116, 84, 75, 105, 100, 72, 86, 70, 88, 54
119, 101, 89, 92, 116, 94, 109, 109, 118, 114
94, 89, 101, 91, 108, 58, 87, 69, 71, 106
Counting starts at 1.
What is the entry at row 1, column 2?
A: 84
What is the entry in row 3 and column 2?
A: 89
The entry at row 1, column 1 -> 116
The entry at row 1, column 3 is 75
The entry just left of 114 -> 118
What is the entry in the bottom-left corner?
A: 94
The entry just right of 71: 106
The top-right entry is 54
The entry at row 2, column 3 is 89
The entry directly below the smallest entry -> 114

Questions about the matrix below.
1) Give the entry in the bottom-right corner.
2) Give the entry directly above 94.
3) Give the entry in the top-left corner.
4) Give the entry in the top-right corner.
5) Give the entry directly below the centre entry.
6) Give the entry directly above 106.
7) Give the entry directly below 99.
8) Give the entry directly above the smallest entry.
88, 85, 78, 105, 110
101, 95, 92, 107, 90
112, 123, 89, 92, 83
123, 113, 114, 86, 75
97, 75, 96, 115, 100
55, 99, 130, 125, 129
67, 87, 106, 117, 129
87, 69, 95, 118, 101
83, 91, 111, 108, 145
109, 96, 74, 84, 67
136, 94, 109, 102, 90
120, 105, 55, 76, 49
145, 107, 87, 84, 85
1) 85
2) 96
3) 88
4) 110
5) 95
6) 130
7) 87
8) 90
